Below is a small trained network, with its code and all its weights. Each question gives an input and a class and asks what happens when units are switched off, that is, made to give their printed mean instead of their output.

import numpy as np


def w(rows, s, z=0):
    codes = np.array(rows[::2]) - 128.0
    scale = np.full(codes.shape[1], s)
    scale[-1] = z or s
    return codes * scale


def f(y):
    return y / 2 * (1 + np.tanh(0.7978845608 * (y + 0.044715 * y**3)))


def log_softmax(a):
    a = a - a.max(-1, keepdims=True)
    return a - np.log(np.exp(a).sum(-1, keepdims=True))


def net(x, mask):
    res = np.array(x, float).reshape(1, 8) / 4 @ E
    y = f(res @ A[0][:, :-1].T + A[0][:, -1])
    res = res + np.where(mask, y, B[0][:, -1]) @ B[0][:, :-1]
    return log_softmax(res[-1] @ U[:, :-1].T + U[:, -1])


A, B = {}, {}
E = w([
[61,59,88],'x0',
[25,35,179],'x1',
[172,160,218],'x2',
[98,159,23],'x3',
[91,225,143],'x4',
[117,178,131],'x5',
[255,124,51],'x6',
[207,57,181],'x7',
],0.0069)
A[0] = w([
[86,99,210,60],'N0',
[142,81,66,66],'N1',
[167,153,92,104],'N2',
[234,115,219,71],'N3',
[201,153,64,186],'N4',
[161,63,123,116],'N5',
[38,157,172,121],'N6',
[142,148,141,82],'N7',
[103,156,153,84],'N8',
[91,105,92,1],'N9',
[45,68,126,84],'N10',
[204,138,10,163],'N11',
[174,81,72,95],'N12',
[109,83,220,170],'N13',
[89,100,93,15],'N14',
[55,75,130,90],'N15',
[169,161,137,102],'N16',
[214,145,166,80],'N17',
[173,77,58,90],'N18',
[186,66,169,146],'N19',
[188,98,101,91],'N20',
[169,118,246,172],'N21',
[148,100,152,142],'N22',
[88,162,28,168],'N23',
[114,142,88,66],'N24',
[247,132,123,176],'N25',
[157,92,80,62],'N26',
[64,100,161,103],'N27',
],0.012,0.0089)
B[0] = w([
[119,162,26,170],'N0',
[59,201,60,148],'N1',
[170,119,167,159],'N2',
[240,17,157,220],'N3',
[135,124,229,233],'N4',
[150,63,29,169],'N5',
[63,174,63,185],'N6',
[70,109,63,123],'N7',
[108,144,45,129],'N8',
[111,119,20,127],'N9',
[95,70,15,185],'N10',
[145,139,188,246],'N11',
[108,212,129,168],'N12',
[135,98,40,221],'N13',
[79,136,35,130],'N14',
[91,36,2,178],'N15',
[92,54,44,152],'N16',
[152,150,232,186],'N17',
[94,184,52,173],'N18',
[172,55,189,208],'N19',
[148,187,168,163],'N20',
[124,50,21,234],'N21',
[138,86,128,159],'N22',
[130,148,206,206],'N23',
[169,54,219,128],'N24',
[153,137,225,254],'N25',
[45,169,74,141],'N26',
[126,118,52,172],'N27',
],0.0088,0.011)
U = w([
[127,254,181,48],'0',
[201,108,199,254],'1',
[72,122,126,77],'2',
],0.0076,0.0065)

Each question gives the input, the list of numbers given to net, and the class t.
The units are the neurons (one row each of A and B). Each row of codes is followed by its name. A weight is (code - 128) times the scale printed after its matrix; where a second scale follows, it is the last column's (A, B and U).
mask holds one flag per neuron, in row order. A switched-off neuron (its flag False) gives its mean, the last column of its row in B, instead of its output. The means were averaged over made-up inputs and are rounded, as every weight is.
A unit's drop is (log p(t) with every unit on - log p(t) with that unit switched off) / (log p(t) with every unit on - log p(t) with every unit switched off).
The circuit of an input: a set's keep is (log p(t) with only the set's units on - log p(t) with every unit switched off) / (log p(t) with every unit on - log p(t) with every unit switched off). Starting from the 12 units with the biggest drops (on a tie, the unit counted first), units are removed one at a time, each time the one whose removal leaves the highest keep (on an exact tie, the one counted first), for as long as the keep stays at least 0.8.
circuit, biggest first: the units of the circuit, biggest drop first
top k neurons: the k neurons with the biggest drops, biggest first
drop when u is switched off: that unit's drop, to one decimal
input [-7,-1,-4,3,-3,1,3,1], class 0: circuit, biggest first => [N3; N21; N19]
input [-7,4,2,-8,8,8,-3,-3], class 2: top neuron => [N21]
input [-1,-5,-5,5,4,-1,-7,3], class 0: top 3 neurons => [N3; N21; N19]
input [-4,2,7,5,6,-8,-4,0], class 0: top 2 neurons => [N15; N10]
input [-6,8,-1,2,-2,-5,3,-5], class 2: circuit, biggest first => [N3; N25]
input [-3,0,-3,-8,6,0,-2,-6], class 0: top 2 neurons => [N15; N10]
input [2,-8,-7,3,4,1,-1,2], class 0: top 2 neurons => [N3; N19]
input [0,0,6,-2,-4,2,-6,4], class 2: drop when N10 is switched off => -0.2
input [2,5,-2,3,-5,1,6,0], class 2: drop when N21 is switched off => -0.3
input [1,-3,-5,-5,4,3,0,0], class 0: drop when N10 is switched off => 0.1
input [7,4,-2,8,-7,-7,-3,6], class 2: drop when N23 is switched off => 0.0
